The same points measured another way (B), then each row and its match in B
B:
0: [  2 -12   8  13  -7   3  45 -24  29  13 -30  -9  22 -13 -24 -71 -37   3
   6 -11  -6  -2  33 -10  32 -35  -1 -21  34  38  41 -27  15   2  -2 -17
   5  29  22  35 -16  16   6 -22   5 -35 -11 -16   1  15  17   8  13]
1: [ -27    2   -8    8  -21   17   49  -27   31  -27  -26   22   22  -25
  -23 -101  -57    7   13   12   36  -14   33    9   44  -10  -15  -23
   48   29   81  -27  -15   18   -4  -36  -18   22  -15    1   11   42
   16   28    4  -35    0  -25    6    2   25   10   -9]
2: [-40  33 -26  -1 -25  -2  65 -11  21 -13 -30  23  14 -25   4 -68 -66   5
  14  13  44 -31  31  36  53  15 -19 -10  29  -3 107 -16 -38  29  14 -37
 -29  -2 -38 -27  18  40  15  51   8 -29   9  -2  -4  -5  18  13 -25]
3: [-52  40 -25  -5   1  69   9  14   2  -9 -32 -28   3  13  12 -29 -48  -9
   2  18  31 -23  38  14  17  15  -7 -14  -4 -14  72 -36 -23  32  19 -35
 -19 -27  -7  23   5  32   5  41 -14 -18  20 -16 -15  -9 -15  -5  -1]
4: [-27 -24  10  18  -9   6  18  34   9  27 -32 -56  14   6 -34  -9 -21  25
   9  14  31  37  28 -40 -21 -70  10   1  31  26 -19 -23  15  -9  -1 -15
 -26  -4  16  14 -21  18   1 -23 -16 -34  -2 -37 -17 -12 -45  29  26]
5: [-21 -10   0  13 -17  20  47 -27  34 -16 -29   7  27 -18 -31 -98 -62   8
   8   3  16  -9  31  -1  37 -24  -8 -25  47  37  71 -31  -1   8  -7 -32
 -15  26  -5  22  -2  37  15  11   4 -35  -5 -31   3   8  24   3   0]
6: [-50  31 -23   2  -6  79  -2  21   7 -28 -32 -21  10   1  10 -45 -54  -5
   0  15  19 -17  35   8  14  10  -9 -21   4  -2  61 -41 -23  28  17 -36
 -32 -27  -2  25  -1  37   7  43 -15 -15  20 -18 -11  -6 -13   6   0]
7: [ -2 -29  19  22 -15  -9   0  31  11  30 -18 -41  14  -1 -34   2  -8  31
  12  -5  31  34  11 -37 -31 -69  15  10  10  41 -63  -9  25 -23  -2   1
 -33  11  13   8 -24  -1  -3 -32 -15 -28  -3 -24  -3  -8 -34  25  25]
8: [-58  15 -15   4  -2  62   8  25   5  -9 -35 -46   9  19  -9 -35 -42   0
   6  30  30  14  36 -14   5 -22  -1 -20  22  -6  56 -41 -17  28  14 -40
 -20 -25   6  27   0  38   6  16 -15 -23   8 -40 -17 -13 -33   2  16]
9: [-20  28 -30  12 -24 -16  29  20  18 -19 -25  32  14 -45  10 -30 -44   8
   2 -10  14  -8  15  28  30  19 -21   4  14  -2  48  -8 -35   1  33 -11
 -44 -15 -25 -52   1  25   4  47   8 -11  16  29   4   4  26  47 -17]
10: [ 20  14  14   2   2   3   1  -3  -5  50   2 -16  -2   6   7  32  -3  16
   1  -6  17 -31  -9  18   0 -38  23  23 -40  15 -23   9   5  -5 -11  -1
 -12   5   1  28  -3 -27  -8 -32   0 -13  14   6   1  -6 -17 -22  -3]
11: [ -40   14  -17    8  -26   31   63  -20   35  -21  -42   14   24  -28
  -21 -108  -82   13   14   15   33  -26   40   24   51  -13  -13  -24
   49   28  105  -31  -26   22    7  -43  -36    9  -24    4   10   52
   18   37    5  -32    6  -20   -3    1   24   12  -14]
12: [-11  58 -16  -4   6  36  12   4   0  18 -20  -6  -3  -8  35  12 -39 -11
  -2 -26   5 -46  15  36  29  29  -9 -13 -40  -7  44 -15 -22  17  22  -6
 -12 -17  -4  25  -6 -10  -8  30  -5 -19  22  31  -3  11  14   8 -15]
13: [ 17  10  -2 -14  -1   9  12 -46  -6   4  13  31   4  -1   8 -37  -8 -15
  -7  29 -30 -11  -4  32  42 -14   6  -3  20  -3  58   0  -5  10 -21  -3
  13  11 -13  12  20  -6   7 -25  19   9  -3  -3   6   8  35 -36   2]
14: [-55 -14  -5  13 -16  55   4  36  12 -12 -40 -54  14  11 -28 -45 -41  15
   7  24  22  41  44 -33 -16 -48   3 -13  38  19  26 -44  -2   5  14 -36
 -38 -24  18  23 -16  42   7  -1 -20 -24   6 -51 -20 -13 -38  19  25]
15: [ 10  24 -23  -7   1 -22   2   6 -14  15  -5   3   0 -22  32  30   9 -13
 -12 -11 -63  19   0  25  23   3 -12  10   0 -24  14  -6 -15  -7  31  17
  12 -25  16 -28   0 -19  -9 -25  15  18   1  39   2  12  27  21  12]
16: [ 12  41  -2   0   5  19  -4  -3   3  21  -4  10  -3 -10  28  14 -14  -5
  -4 -40   6 -43   6  23  14  29  -7 -11 -42   5   2  -4  -5   3   8  11
   5   2   8  19 -13 -23 -10  26  -2 -15  11  32   6  13  21  12 -16]
17: [ 13  -8  19  11 -10 -16  10  15  -1  48 -13 -33   2   4 -13  34  -3  25
   5  -5  26   0   2  -8 -15 -64  20  22 -19  25 -42   3  15 -18  -9  -2
 -32   7   2  17 -20 -17  -7 -34  -2 -27   9  -9  -5  -8 -32   3  13]
18: [-13  39 -34   1 -13 -26  34  26   3  12 -23  20  11 -36  27  15 -27   2
  -2 -11 -20 -11   6  35  31  28 -20  14  -3 -19  37   1 -37   3  45   8
 -21 -24 -15 -57   2  -3  -3  20   9   4  10  47  -1   4  24  45 -13]
19: [ -25   -2   -2    9  -23   14   41  -25   31  -26  -24   25   27  -20
  -25 -100  -53   12   11   12   45  -22   29    2   37   -6   -9  -24
   46   30   71  -24  -11   17   -9  -31  -11   26  -18   -4    9   44
   14   34   -3  -32   -5  -24    5    4   25    4   -6]

[  8  18  35  -1  -1  12   8   5  -6  -3  -1   6  -4  -2   5   3   2   4
  16  -9   3  -3   1  -2  -5  20   0   1   4  -3   2  -2   1   2   0 -12
   2  21  -1   6  -5   6   3 -33  -4  -2  -5  -3 -13  -2   8  -2   1   3
   1 -23   6  -1  31   1   2   4   0   1  -4  -4  -3  13  -5  11   2 -15
  15  -7  23  -5   0   3  -5  -9]  14
[  6  22   5  -1   0   6  10   4  10   8 -11  -5   2  -6  -8   0  -2   0
   7  -1   5   2 -48   1   3   5   5   0   9   7   1   1   2  11  -2  -6
  -5   8  -1 -14  -2   6   5 -22  -6   1  -7  -5 -14  -3   2  -2   1   0
   1   4  23   0  10   1   1  -2   1   2   1  -2   0   4  -2  10   2   2
  25  -9  12  -6   1  -1  -2  20]  5
[  7  16  -2  -1   0   3   7   1  11   6 -10  -2   3  -6  -6   3  -2   1
  10   3   4   4 -59   5   8   4   9   2   4   6  -1   1   1  10  -4  -7
  -9   6   0 -13  -1   5   3  -9  -8   1  -8  -3  -7  -1   1  -1   1   0
   2  -2  24  10   9   1   1   0   1   1  -1  -1  -6   3   0   7   5  -4
  21 -11  10  -7   2  -1  -2  28]  19
[-10  21  20  -1  -2  10   8   4 -14  -7   2   5  -2  -3   5   6   2   4
  16 -14   1  -7 -11   5   0  21  -1   3  -4  -4   1  -1   1   6   0  -7
  -5  19  -1   8  -3   3   3 -12  -7  -1  -4  -1 -18   0   5  -1   2   3
   2 -14  10  17  18   1   0   4  -2  -4  -4  -3 -11  10  -4   8   8 -19
   7 -12  13  -7   2  -1  -4   0]  8
[ 13 -11   4   0   6  -1  -1   0  -6  -6  -2  -8   6  -2  -4  -6   5   1
 -23  -8   7  -4  17  -1  -8   3  -8  -3   7  -9  -3  -2   3  -9   8   6
  -7   3   3  -6 -11  -3   6   6   6  -2   0   5  -3   7   4  -2   0   5
   0   8 -14   7   3   1  -1 -12   1  -7  -1  -8   8  -8   1 -10 -12   9
  -2  15  -2   2   2  -5   2 -14]  10
[ -7  12   7  -1  -1   2   5   4 -24  -9   3   3   2  -5   4   9   2   2
  21  -8   3  -7 -37   8   0  21  -7   4  -2  -8  -2  -2   2   8  -1  -1
  -5  17  -1   4   6   2   1  -2  -4  -1  -6   2 -15   2   3  -2   1   5
   1 -15  14  30  12   1  -1   7  -1  -6  -5  -3 -14  16  -2   4   5 -18
   7  -6   5  -4   5  -1  -5  -6]  6
[  4  21  -3  -2   0   4   9   5   8   5 -11  -4   3  -5  -8   3  -2   1
   8   2   4   3 -61   6   6   7   7   3   7   6  -1   1   2  12  -4  -6
 -12   7   0 -15   0   7   4 -10  -7   1  -8  -3 -10   1   3  -1   1   1
   1  -2  26   8   5   1   1   1   1   1  -1  -1  -4   6  -1   9   6  -9
  25 -10  12  -6   3  -1  -2  26]  1
[ 28  -5  19   0   5   4  -2   2   2  -1  -3  -7   3   1  -3  -8   5   2
 -23  -6   7   0  28  -5 -10   5  -3  -2  10  -7  -1  -2   2 -12   7  -2
  -2   6   2  -6 -14  -2   2 -12   8  -2   0   2   0   6   7  -3   1   5
   0  -4 -13  -8   9   2   2 -11   2  -1   0  -7  10  -7   0  -3 -17  11
  -3  15   8   1   1  -2   1 -22]  17
[  1   3 -11   0   1  -5  -5   0 -30  -9   7 -10   6  -3  -2   3   4  -1
  -5  -9   1  -8 -41   7  -4  12 -13   3  -3 -10  -4  -2   3   9   2  10
  -8   8  -1  -5   8  -9  -3  18   7  -1   1   4 -13   7   0  -3   1   6
   1  -4   5  24 -13   1   0   0   0  -3   0  -4 -14  10   1  -1 -10  -2
  -5   4 -22   0   7  -6   0 -20]  12
[  8  -6 -11   1   1  -7 -10  -3 -18  -2   8  -6   2  -1  -1   1   3  -2
  -4  -6   1  -3 -29   3  -2  -1  -8   1  -5  -7  -3  -2   0   2   0   7
   5   2  -2  -5   4 -13  -7  13   8  -1   2   2  -6   4  -2  -2   1   4
   0  -2   2  16 -14   0   0  -2   1  -1   3  -3 -12   3   1  -2 -16  14
  -5   5 -28   3   7  -3   0 -17]  16
[  0   8  -5  -1  -1 -10 -13   4 -19  -5   4 -11   6   7   0   4   1  -1
 -12   5  -8  -1 -45   3  -6   5  -6   5   3  -6  -1   1   2  25  -5  12
 -19  -1  -2 -13  23   1  -8  26   6   1   4   3   4   8   5  -4  -1   3
  -1  -5   2 -10 -17   0   2   5   2  11   0   1  -2  15   0   7  -2 -24
 -14   6  -9   0   0   2   2 -16]  18
[-17   4  -1   0   0  -6  -7   0 -17   0   3 -12   1   6   0   2  -1  -3
  -5  -3  -9  -4  -1  -7 -10  -6 -10  -1   2  -1   2   0   0  19  -3  11
  -6  -7  -3  -8  15   2  -2  12   6   1   7  -2   0   0   0  -3   0  -1
  -1  19   2 -24 -21  -1   1   3   1  10   3   1   7  10  -1   7   1 -15
  -5   4  -8   4  -6   1   1  -8]  15
[  2  24 -13  -2   0  -1   2   8  -4  -5  -7  -9   9  -2  -6   4   0   3
  -7   2  -1   1 -72  14   4  17   3   8   3  -1  -3   2   5  22  -3   4
 -30   9   0 -15  12   5   1  16  -6   1  -4   2  -8   8   5  -2   0   3
   2  -9  23  21  -3   1   0   2   1   2  -4  -1  -9   8   0   5  10 -26
   4  -4   6  -8   4  -3   1  19]  2
[ 21  13  36   0   1  12   4   3   8   2   0   2  -5   2   2  -5   3   4
  -4  -9   3  -1  18  -7  -8  10   4  -1   6  -2   2  -2   0  -7   3 -12
   4  15   0   4 -12   2   1 -33   2  -2  -1  -4  -5   0   9  -1   2   3
   1 -20  -4 -16  24   2   2  -3   2   4   0  -5   4   0  -4   8  -7  -1
   6   0  20  -3  -1   2  -2 -15]  4
[-29   3 -15   0   5  -3  11   2   2   0 -12 -12   6  -4  -8  -1  -1  -2
  -3  -4   1   1  -5   1   1  -1  -3  -4   9   3   1   1   2   6   4   3
 -13  -6   1 -11  -2   9  12   2  -4   1  -2  -1  -8  -2  -4   0   1  -3
   0  38  12  -1 -15   0  -2  -7  -3  -4   0  -1  14  -4   0  -2  10  -7
  17   3  13  -1  -7  -6   2  28]  13
[ 15   8  -3  -1  -1 -10 -11   6 -11  -4   0  -5   8   3  -1   6   0   0
  -3  13  -4   2 -60   6  -3   6  -1   7   6  -5  -3   1   2  18  -8   7
 -19   2  -1 -19  23   3  -7  15   3   1  -2   5   8   8   7  -4  -2   4
   0 -15  11   3  -7   0   3   8   3   9  -3   1  -4  19   1   7  -3 -23
  -6   3  -1  -1   4   5   1  -7]  9
[  6  27  -1  -2   1   4   9   8   0   0 -12  -8   7  -6  -9   3  -1   2
   4   1   3   1 -75   9   3  17   3   4  10   3  -1   1   5  19  -2  -2
 -21  12   0 -17   6   9   6  -6  -8   1  -8  -1 -13   3   5  -2   0   2
   1  -4  26  13  10   1   1   1   1   1  -3  -3  -4  13  -1   9   9 -15
  22  -7  17  -8   2  -2  -2  20]  11
[-11  15   5  -1  -1   3   4   3 -23 -11   4   1   2  -5   4   9   3   2
  14 -13   1  -8 -30   9   1  22  -6   4  -6  -8  -2  -1   2  11   0   1
 -10  16   0   6   2   0   1   5  -5  -1  -4   2 -18   3   1  -1   1   5
   2 -13  12  33   6   1  -1   5  -2  -7  -4  -2 -17  11  -2   3   7 -20
   2  -8   0  -5   5  -3  -4  -1]  3
[ 34  -2  33   0   3   7  -1   1  12   5  -2   1  -3   3   0  -7   3   3
  -7  -3   6   2  26 -10  -9   2   4  -2   9  -3   1  -2  -1 -13   3 -12
  10   9   1  -2 -13   0   0 -29   6  -2  -1  -3   2   2   8  -2   1   3
   1 -16 -11 -20  22   2   3  -7   3   4   1  -6   8  -4  -2   3 -18  13
   5   7  14   0   1   3   0 -22]  7
[  7  18   8   0   0   8   8   1  10  11  -8  -9  -2  -3  -9  -3  -1  -1
   0  -7   4   1 -29  -5  -2  -2   2  -2   9   8   2   0   0   7   1  -5
   5   5  -2 -11  -9   2   4 -27  -1   0  -3  -8 -16  -5   2  -3   3  -1
   1   9  15 -17   4   1   2  -5   2   4   5  -3   2   1  -3  12  -4  12
  27  -7   3  -3   0  -3  -2   7]  0
